Below are the code and all the weights of a small trained network. Each question names an input and a class and asks about switching units off, where a switched-off unit gives its printed mean instead of its output.

import numpy as np


def w(rows, s, z=0):
    codes = np.array(rows[::2]) - 128.0
    scale = np.full(codes.shape[1], s)
    scale[-1] = z or s
    return codes * scale


def norm(h):
    return h / np.sqrt((h * h).mean(-1, keepdims=True) + 1e-5)


def f(y):
    return np.maximum(y, 0)


def log_softmax(a):
    a = a - a.max(-1, keepdims=True)
    return a - np.log(np.exp(a).sum(-1, keepdims=True))


def net(x, mask):
    res = np.array(x, float).reshape(1, 2) / 4 @ E
    u = 0
    for l in range(4):
        y = f(norm(res) @ A[l][:, :-1].T + A[l][:, -1])
        res = res + np.where(mask[u : u + 8], y, B[l][:, -1]) @ B[l][:, :-1]
        u += 8
    return log_softmax(norm(res)[-1] @ U[:, :-1].T + U[:, -1])


A, B = {}, {}
E = w([
[105,120,97,243],'x0',
[2,88,122,98],'x1',
],0.0055)
A[0] = w([
[28,157,162,119,253],'L0N1',
[196,101,191,180,84],'L0N2',
[136,134,117,150,133],'L0N3',
[180,171,161,48,114],'L0N4',
[254,158,171,111,6],'L0N5',
[73,123,130,210,190],'L0N6',
[136,211,52,131,83],'L0N7',
[107,131,116,27,87],'L0N8',
],0.0047,0.0032)
B[0] = w([
[192,252,36,125,253],'L0N1',
[95,193,33,99,169],'L0N2',
[144,110,171,110,150],'L0N3',
[152,31,123,218,185],'L0N4',
[91,241,96,138,181],'L0N5',
[203,89,185,89,234],'L0N6',
[117,125,182,99,139],'L0N7',
[193,76,131,175,174],'L0N8',
],0.0039,0.0041)
A[1] = w([
[103,109,152,199,17],'L1N1',
[119,193,110,164,74],'L1N2',
[3,91,120,95,33],'L1N3',
[78,114,108,197,75],'L1N4',
[116,113,133,181,4],'L1N5',
[141,113,197,52,42],'L1N6',
[120,133,136,125,84],'L1N7',
[181,197,108,162,229],'L1N8',
],0.0069,0.0022)
B[1] = w([
[164,88,197,193,149],'L1N1',
[126,105,131,108,172],'L1N2',
[171,254,113,127,184],'L1N3',
[208,97,202,170,173],'L1N4',
[148,104,161,167,142],'L1N5',
[148,79,215,174,153],'L1N6',
[118,128,152,157,128],'L1N7',
[53,87,91,100,254],'L1N8',
],0.0054,0.0056)
A[2] = w([
[161,245,116,147,178],'L2N1',
[134,127,207,72,56],'L2N2',
[107,144,113,164,107],'L2N3',
[51,160,166,138,19],'L2N4',
[165,168,108,154,155],'L2N5',
[137,140,118,95,168],'L2N6',
[103,88,133,129,151],'L2N7',
[70,136,167,135,6],'L2N8',
],0.012,0.0015)
B[2] = w([
[63,178,105,3,255],'L2N1',
[170,80,191,221,169],'L2N2',
[160,115,171,120,175],'L2N3',
[133,144,131,54,147],'L2N4',
[106,175,177,61,206],'L2N5',
[152,81,182,138,170],'L2N6',
[143,156,105,74,151],'L2N7',
[138,124,136,52,131],'L2N8',
],0.0064,0.0066)
A[3] = w([
[83,81,182,167,251],'L3N1',
[123,112,141,114,39],'L3N2',
[44,79,185,95,29],'L3N3',
[122,122,167,177,213],'L3N4',
[56,150,168,105,53],'L3N5',
[144,32,146,54,214],'L3N6',
[2,95,49,103,45],'L3N7',
[147,155,121,205,232],'L3N8',
],0.0064,0.0011)
B[3] = w([
[195,188,165,81,207],'L3N1',
[137,127,116,142,132],'L3N2',
[213,134,42,133,168],'L3N3',
[122,177,223,181,201],'L3N4',
[195,119,99,91,209],'L3N5',
[80,205,71,252,252],'L3N6',
[156,147,138,219,223],'L3N7',
[167,57,219,60,192],'L3N8',
],0.0041,0.0031)
U = w([
[117,202,112,2,186],'0',
[200,107,221,185,189],'1',
[99,155,13,235,164],'2',
[71,79,106,129,10],'3',
[93,51,106,116,49],'4',
[85,87,109,130,23],'5',
[91,27,94,108,2],'6',
],0.015,0.0087)

Each question gives the input, the list of numbers given to net, and the class t.
The units are the neurons (one row each of A and B). Each row of codes is followed by its name. A weight is (code - 128) times the scale printed after its matrix; where a second scale follows, it is the last column's (A, B and U).
mask holds one flag per neuron, layer by layer. A switched-off neuron (its flag False) gives its mean, the last column of its row in B, instead of its output. The means were averaged over made-up inputs and are rounded, as every weight is.
A unit's drop is (log p(t) with every unit on - log p(t) with that unit switched off) / (log p(t) with every unit on - log p(t) with every unit switched off).
unit that matters most: the unit with the biggest drop
top k neurons: the k neurons with the biggest drops, biggest first
k most important neurons of layer l: the k neurons of layer l with the biggest drops, biggest first
drop when u is switched off: that unit's drop, to one decimal
input [-7,-4], class 1: unit that matters most => L0N1
input [3,0], class 2: top 4 neurons => [L0N4, L0N6, L2N1, L2N7]
input [5,5], class 0: 3 most important neurons of layer 0 => [L0N4, L0N8, L0N1]
input [0,-1], class 2: 2 most important neurons of layer 1 => [L1N3, L1N8]
input [6,6], class 0: 3 most important neurons of layer 0 => [L0N4, L0N8, L0N1]
input [7,6], class 1: top 2 neurons => [L1N4, L1N1]
input [7,7], class 0: top 3 neurons => [L1N3, L0N4, L0N1]
input [-1,2], class 2: top 3 neurons => [L0N1, L1N3, L2N1]
input [5,-5], class 0: top 2 neurons => [L0N4, L0N2]
input [-3,2], class 2: top 2 neurons => [L0N1, L0N6]
input [4,-4], class 0: 3 most important neurons of layer 2 => [L2N2, L2N6, L2N5]
input [-3,0], class 2: top 4 neurons => [L0N4, L0N6, L0N8, L3N6]
input [-8,7], class 1: top 2 neurons => [L2N2, L1N6]
input [0,-3], class 2: unit that matters most => L1N8
input [3,3], class 2: top 3 neurons => [L0N1, L0N4, L2N1]
input [-4,-1], class 1: top 3 neurons => [L0N1, L2N1, L2N2]
input [-4,3], class 1: drop when L0N8 is switched off => 0.6
input [4,1], class 1: drop when L2N1 is switched off => 1.7
input [-1,-1], class 2: drop when L2N1 is switched off => 0.1
input [-2,-1], class 2: unit that matters most => L2N1
